Below is a small trained network, with its code and all its weights. Each question gives an input and a target symbol and asks what happens when units are switched off, that is, made to give their printed mean instead of their output.

import numpy as np


def w(rows, s, z=0):
    codes = np.array(rows[::2]) - 128.0
    scale = np.full(codes.shape[1], s)
    scale[-1] = z or s
    return codes * scale


def norm(h):
    return h / np.sqrt((h * h).mean(-1, keepdims=True) + 1e-5)


def f(y):
    return y / 2 * (1 + np.tanh(0.7978845608 * (y + 0.044715 * y**3)))


def softmax(a):
    e = np.exp(a - a.max(-1, keepdims=True))
    return e / e.sum(-1, keepdims=True)


def log_softmax(a):
    a = a - a.max(-1, keepdims=True)
    return a - np.log(np.exp(a).sum(-1, keepdims=True))


def net(x, mask):
    ids = ['αβηπστω'.index(c) for c in x.split()]
    T = len(ids)
    res = E[ids] + P[:T]
    r = norm(res)
    for j in range(2):
        rows = slice(3 * j, 3 * j + 3)
        q, k, v = (r @ M[0][rows].T for M in (Q, K, V))
        z = softmax(np.where(np.tri(T) > 0, q @ k.T / 3**0.5, -1e9)) @ v
        o = O[0][rows]
        res = res + np.where(mask[j], z, o[:, -1]) @ o[:, :-1]
    y = f(norm(res) @ A[0][:, :-1].T + A[0][:, -1])
    res = res + np.where(mask[2:26], y, B[0][:, -1]) @ B[0][:, :-1]
    return log_softmax(norm(res)[-1] @ U[:, :-1].T + U[:, -1])


Q, K, V, O, A, B = {}, {}, {}, {}, {}, {}
E = w([
[150,147,160],'α',
[163,155,110],'β',
[99,131,179],'η',
[120,128,137],'π',
[165,174,113],'σ',
[136,103,78],'τ',
[81,254,129],'ω',
],0.035)
P = w([
[72,123,186],'0',
[91,113,149],'1',
[67,108,205],'2',
[78,108,201],'3',
[79,85,214],'4',
[2,197,35],'5',
],0.0069)
Q[0] = w([
[171,139,48],'H1',
[77,115,29],'H1',
[80,153,41],'H1',
[150,73,27],'H2',
[100,138,4],'H2',
[84,175,84],'H2',
],0.039)
K[0] = w([
[211,174,170],'H1',
[102,242,237],'H1',
[168,156,248],'H1',
[159,4,53],'H2',
[100,23,8],'H2',
[94,138,83],'H2',
],0.03)
V[0] = w([
[45,164,101],'H1',
[70,158,133],'H1',
[182,153,226],'H1',
[252,62,234],'H2',
[131,52,76],'H2',
[60,203,124],'H2',
],0.029)
O[0] = w([
[174,124,65,177],'H1',
[198,112,80,165],'H1',
[207,171,210,112],'H1',
[182,2,245,2],'H2',
[22,99,123,176],'H2',
[178,200,64,151],'H2',
],0.025,0.015)
A[0] = w([
[101,121,135,96],'N1',
[106,107,65,66],'N2',
[68,144,112,46],'N3',
[37,96,56,108],'N4',
[62,109,83,99],'N5',
[69,121,107,73],'N6',
[98,195,110,1],'N7',
[126,117,123,72],'N8',
[121,140,100,124],'N9',
[134,179,160,102],'N10',
[158,171,93,144],'N11',
[77,211,109,40],'N12',
[68,194,72,115],'N13',
[115,74,86,187],'N14',
[11,93,51,111],'N15',
[71,105,88,151],'N16',
[113,86,253,139],'N17',
[120,135,136,79],'N18',
[136,170,157,76],'N19',
[122,17,163,140],'N20',
[120,215,169,89],'N21',
[90,113,133,108],'N22',
[89,147,164,29],'N23',
[128,7,186,64],'N24',
],0.029,0.0039)
B[0] = w([
[137,114,144,137],'N1',
[102,172,138,177],'N2',
[136,73,113,172],'N3',
[51,94,89,230],'N4',
[78,110,111,196],'N5',
[116,85,128,175],'N6',
[132,170,84,161],'N7',
[125,140,119,127],'N8',
[113,143,110,151],'N9',
[111,149,143,139],'N10',
[109,66,122,158],'N11',
[156,175,80,184],'N12',
[137,209,98,218],'N13',
[100,161,141,167],'N14',
[27,81,98,252],'N15',
[85,119,117,191],'N16',
[100,254,89,145],'N17',
[137,135,129,126],'N18',
[113,146,140,135],'N19',
[112,195,75,139],'N20',
[91,122,162,151],'N21',
[130,106,149,148],'N22',
[150,147,160,136],'N23',
[124,199,44,137],'N24',
],0.092,0.03)
U = w([
[212,179,1,142],'α',
[119,169,159,47],'β',
[129,123,116,4],'η',
[185,71,142,214],'π',
[119,89,204,158],'σ',
[25,39,39,150],'τ',
[218,13,52,197],'ω',
],0.0092,0.0031)

Each question gives the input, a string of symbols that net reads in full, and the target symbol t.
The units are the heads (3 rows each of Q, K, V and O) and the neurons (one row each of A and B). Each row of codes is followed by its name. A weight is (code - 128) times the scale printed after its matrix; where a second scale follows, it is the last column's (O, A, B and U).
mask holds one flag per unit, heads first, then neurons. A switched-off unit (its flag False) gives its mean, the last column of its rows in O or B, instead of its output. The means were averaged over made-up inputs and are rounded, as every weight is.
A unit's drop is (log p(t) with every unit on - log p(t) with that unit switched off) / (log p(t) with every unit on - log p(t) with every unit switched off).
The circuit of an input: a set's keep is (log p(t) with only the set's units on - log p(t) with every unit switched off) / (log p(t) with every unit on - log p(t) with every unit switched off). Starting from the 12 units with the biggest drops (on a tie, the unit counted first), units are removed one at a time, each time the one whose removal leaves the highest keep (on an exact tie, the one counted first), for as long as the keep stays at least 0.8.
circuit, biggest first: the units of the circuit, biggest drop first
top k neurons: the k neurons with the biggest drops, biggest first
which heads matter: for each layer, one digit per head in row order, 1 if its drop is at least 0.15 and else 0, layers parted by /
drop of u: that unit's drop, to one decimal
input τ ω η, target α: circuit, biggest first : H2, N15
input π τ α η, target α: top neuron : N15
input τ τ π α, target α: circuit, biggest first : H2, N15, N4
input τ η τ τ α σ, target α: circuit, biggest first : H1, N15, N4
input ω π α, target α: which heads matter : 00
input ω α π π π τ, target α: which heads matter : 11
input τ ω τ π ω, target α: which heads matter : 00
input π α σ ω β, target α: circuit, biggest first : N15, H2, N4
input τ ω β, target α: which heads matter : 01
input π π σ σ, target σ: which heads matter : 11
input τ ω π, target α: which heads matter : 01
input π η β, target β: top 3 neurons : N15, N4, N17
input τ ω τ ω σ, target α: which heads matter : 01
input β η η, target π: drop of N24 : 0.1
input η η σ η, target π: drop of N4 : 0.6
